Below are the code and all the weights of a small trained network. Each question names an input and a class and asks about switching units off, where a switched-off unit gives its printed mean instead of its output.

import numpy as np


def w(rows, s, z=0):
    codes = np.array(rows[::2]) - 128.0
    scale = np.full(codes.shape[1], s)
    scale[-1] = z or s
    return codes * scale


def f(y):
    return y / 2 * (1 + np.tanh(0.7978845608 * (y + 0.044715 * y**3)))


def log_softmax(a):
    a = a - a.max(-1, keepdims=True)
    return a - np.log(np.exp(a).sum(-1, keepdims=True))


def net(x, mask):
    res = np.array(x, float).reshape(1, 6) / 4 @ E
    y = f(res @ A[0][:, :-1].T + A[0][:, -1])
    res = res + np.where(mask, y, B[0][:, -1]) @ B[0][:, :-1]
    return log_softmax(res[-1] @ U[:, :-1].T + U[:, -1])


A, B = {}, {}
E = w([
[115,153,158,76,44,56,43,104],'x0',
[94,55,192,139,203,124,58,65],'x1',
[27,82,122,65,145,90,181,163],'x2',
[168,74,156,135,68,91,202,2],'x3',
[100,239,97,124,219,76,149,49],'x4',
[89,189,234,105,112,198,165,110],'x5',
],0.0094)
A[0] = w([
[58,164,120,139,117,164,93,166,56],'neuron 0',
[104,194,225,75,112,207,142,136,12],'neuron 1',
[170,85,149,81,100,197,131,153,75],'neuron 2',
[132,97,105,160,95,105,162,54,71],'neuron 3',
[120,63,132,176,80,120,130,185,65],'neuron 4',
[132,149,150,98,171,136,93,190,71],'neuron 5',
[111,172,115,98,144,162,92,169,62],'neuron 6',
[85,184,186,100,128,203,119,151,60],'neuron 7',
[151,118,77,122,181,99,66,192,89],'neuron 8',
[107,173,97,127,168,109,107,103,11],'neuron 9',
[128,171,80,136,82,113,168,132,86],'neuron 10',
[147,153,160,79,108,93,88,131,46],'neuron 11',
[131,189,77,116,180,46,149,83,81],'neuron 12',
[91,150,135,124,82,124,85,116,32],'neuron 13',
[117,77,170,134,163,116,81,108,88],'neuron 14',
[148,168,90,104,66,153,173,174,110],'neuron 15',
[128,160,153,98,112,82,106,125,70],'neuron 16',
[103,153,157,98,81,100,74,123,42],'neuron 17',
[177,179,165,166,103,176,83,114,134],'neuron 18',
[96,151,109,121,144,167,76,180,67],'neuron 19',
[110,170,134,121,85,154,168,139,32],'neuron 20',
[21,101,122,84,98,78,185,162,54],'neuron 21',
[146,157,120,107,99,117,165,163,97],'neuron 22',
[130,78,138,120,86,152,98,173,33],'neuron 23',
[147,103,68,137,149,68,87,158,31],'neuron 24',
[83,156,138,137,126,150,103,160,71],'neuron 25',
[174,95,75,143,171,136,152,139,99],'neuron 26',
[114,109,149,185,198,199,197,144,134],'neuron 27',
[126,173,122,146,185,136,134,102,80],'neuron 28',
[61,104,131,63,125,124,156,146,84],'neuron 29',
[115,89,126,157,94,134,106,147,67],'neuron 30',
[174,139,77,170,102,169,61,82,28],'neuron 31',
[133,178,215,159,110,185,144,130,41],'neuron 32',
[136,90,162,107,68,97,220,76,65],'neuron 33',
[99,76,161,106,173,131,88,96,1],'neuron 34',
[165,88,158,124,96,128,125,171,42],'neuron 35',
[163,175,98,82,85,134,171,154,49],'neuron 36',
[105,205,125,142,152,59,132,103,16],'neuron 37',
[170,171,119,183,103,165,82,117,133],'neuron 38',
[142,146,146,72,88,26,50,135,129],'neuron 39',
[106,84,191,147,194,144,58,99,57],'neuron 40',
[128,99,162,132,67,131,89,158,84],'neuron 41',
[150,151,95,108,100,116,154,167,66],'neuron 42',
[184,92,7,151,116,42,97,156,25],'neuron 43',
],0.013,0.0045)
B[0] = w([
[160,145,132,181,69,116,124,87,188],'neuron 0',
[106,99,183,90,156,34,168,95,237],'neuron 1',
[72,219,159,136,157,176,172,152,190],'neuron 2',
[197,153,134,172,19,145,115,81,201],'neuron 3',
[50,237,183,155,167,179,194,136,196],'neuron 4',
[173,147,106,150,83,140,110,93,193],'neuron 5',
[173,143,127,165,56,145,129,87,188],'neuron 6',
[134,95,184,126,91,43,168,89,218],'neuron 7',
[189,127,167,154,75,82,137,70,223],'neuron 8',
[80,193,153,147,113,152,138,123,175],'neuron 9',
[153,99,155,76,104,171,52,140,186],'neuron 10',
[175,72,106,145,133,180,190,172,176],'neuron 11',
[40,190,174,158,134,192,170,146,231],'neuron 12',
[194,108,120,107,135,128,158,158,163],'neuron 13',
[131,115,139,90,116,154,57,134,195],'neuron 14',
[140,92,141,66,147,156,51,130,213],'neuron 15',
[164,109,130,107,146,165,174,167,171],'neuron 16',
[213,100,99,122,137,152,176,176,194],'neuron 17',
[49,129,44,156,155,67,100,136,216],'neuron 18',
[197,165,92,198,8,162,116,93,201],'neuron 19',
[108,60,155,78,165,150,107,119,166],'neuron 20',
[86,110,32,197,177,116,92,129,215],'neuron 21',
[141,97,131,97,139,148,81,115,171],'neuron 22',
[55,192,160,158,142,160,147,127,186],'neuron 23',
[106,85,204,135,107,45,156,98,200],'neuron 24',
[147,117,132,168,83,112,121,111,171],'neuron 25',
[187,89,142,102,167,85,180,161,185],'neuron 26',
[255,104,97,83,148,133,191,196,224],'neuron 27',
[104,158,146,107,131,175,163,157,182],'neuron 28',
[35,126,16,172,195,73,116,115,188],'neuron 29',
[74,154,167,139,143,144,143,148,161],'neuron 30',
[67,127,55,164,160,84,124,118,194],'neuron 31',
[71,96,128,126,176,53,154,118,207],'neuron 32',
[194,171,114,189,33,97,119,80,229],'neuron 33',
[128,84,112,100,122,181,74,113,184],'neuron 34',
[89,189,146,167,138,172,142,113,173],'neuron 35',
[129,78,133,74,127,191,62,117,190],'neuron 36',
[37,200,172,142,147,198,147,149,199],'neuron 37',
[79,122,37,161,164,119,99,147,205],'neuron 38',
[232,121,108,77,176,118,221,183,250],'neuron 39',
[126,72,137,59,135,209,32,117,226],'neuron 40',
[116,156,152,138,145,160,157,165,192],'neuron 41',
[129,108,139,85,121,173,52,97,171],'neuron 42',
[95,56,183,106,173,67,124,110,255],'neuron 43',
],0.0087,0.012)
U = w([
[87,200,200,126,135,187,152,142,81],'0',
[121,82,212,99,127,42,141,74,255],'1',
[188,148,131,167,36,131,111,55,71],'2',
[134,86,153,49,130,199,20,118,101],'3',
[207,111,101,89,152,151,196,205,106],'4',
[78,121,9,158,161,93,92,126,85],'5',
],0.012,0.0078)

Each question gives the input, the list of numbers given to net, and the class t.
The units are the neurons (one row each of A and B). Each row of codes is followed by its name. A weight is (code - 128) times the scale printed after its matrix; where a second scale follows, it is the last column's (A, B and U).
mask holds one flag per neuron, in row order. A switched-off neuron (its flag False) gives its mean, the last column of its row in B, instead of its output. The means were averaged over made-up inputs and are rounded, as every weight is.
A unit's drop is (log p(t) with every unit on - log p(t) with that unit switched off) / (log p(t) with every unit on - log p(t) with every unit switched off).
The circuit of an input: a set's keep is (log p(t) with only the set's units on - log p(t) with every unit switched off) / (log p(t) with every unit on - log p(t) with every unit switched off). Starting from the 12 units with the biggest drops (on a tie, the unit counted first), units are removed one at a time, each time the one whose removal leaves the highest keep (on an exact tie, the one counted first), for as long as the keep stays at least 0.8.
circuit, biggest first: the units of the circuit, biggest drop first
k most important neurons: the k neurons with the biggest drops, biggest first
drop of u: that unit's drop, to one decimal
input [5,-2,-1,-3,-6,-7], class 1: 4 most important neurons => (neuron 43; neuron 24; neuron 8; neuron 12)
input [-4,-4,8,-6,2,1], class 5: circuit, biggest first => (neuron 21)
input [4,7,-1,-7,5,0], class 2: 2 most important neurons => (neuron 19; neuron 8)
input [-4,-3,-2,-1,-1,-4], class 1: 2 most important neurons => (neuron 39; neuron 43)
input [8,-8,7,7,7,-3], class 3: circuit, biggest first => (neuron 10; neuron 36)
input [-2,4,-7,-5,5,7], class 1: 2 most important neurons => (neuron 7; neuron 1)
input [2,-8,3,2,8,-4], class 0: 3 most important neurons => (neuron 12; neuron 37; neuron 40)
input [-2,1,7,-8,0,-5], class 2: circuit, biggest first => (neuron 8; neuron 19)
input [-1,1,-8,1,-1,6], class 5: 2 most important neurons => (neuron 18; neuron 38)
input [7,-4,-2,-1,0,-7], class 1: 4 most important neurons => (neuron 43; neuron 24; neuron 27; neuron 8)
input [6,-8,4,1,5,-7], class 3: 3 most important neurons => (neuron 10; neuron 36; neuron 42)
input [-7,7,-1,5,0,-2], class 3: 4 most important neurons => (neuron 40; neuron 39; neuron 14; neuron 34)
input [-1,-6,7,2,-2,2], class 5: 2 most important neurons => (neuron 21; neuron 29)
input [5,-4,-6,-3,-2,8], class 1: circuit, biggest first => (neuron 1)
input [-7,-1,-6,-4,1,8], class 1: 3 most important neurons => (neuron 1; neuron 7; neuron 32)
input [-8,2,2,7,-1,-4], class 4: 2 most important neurons => (neuron 27; neuron 26)
input [4,5,-2,-6,-5,-8], class 1: 2 most important neurons => (neuron 43; neuron 24)
input [4,1,0,8,-5,0], class 2: drop of neuron 33 => 0.3
input [4,-1,8,-7,-2,-8], class 1: drop of neuron 30 => 0.0
input [-7,-6,-5,1,-7,8], class 1: circuit, biggest first => (neuron 1)
input [-7,1,-8,-2,7,0], class 5: drop of neuron 16 => 0.1
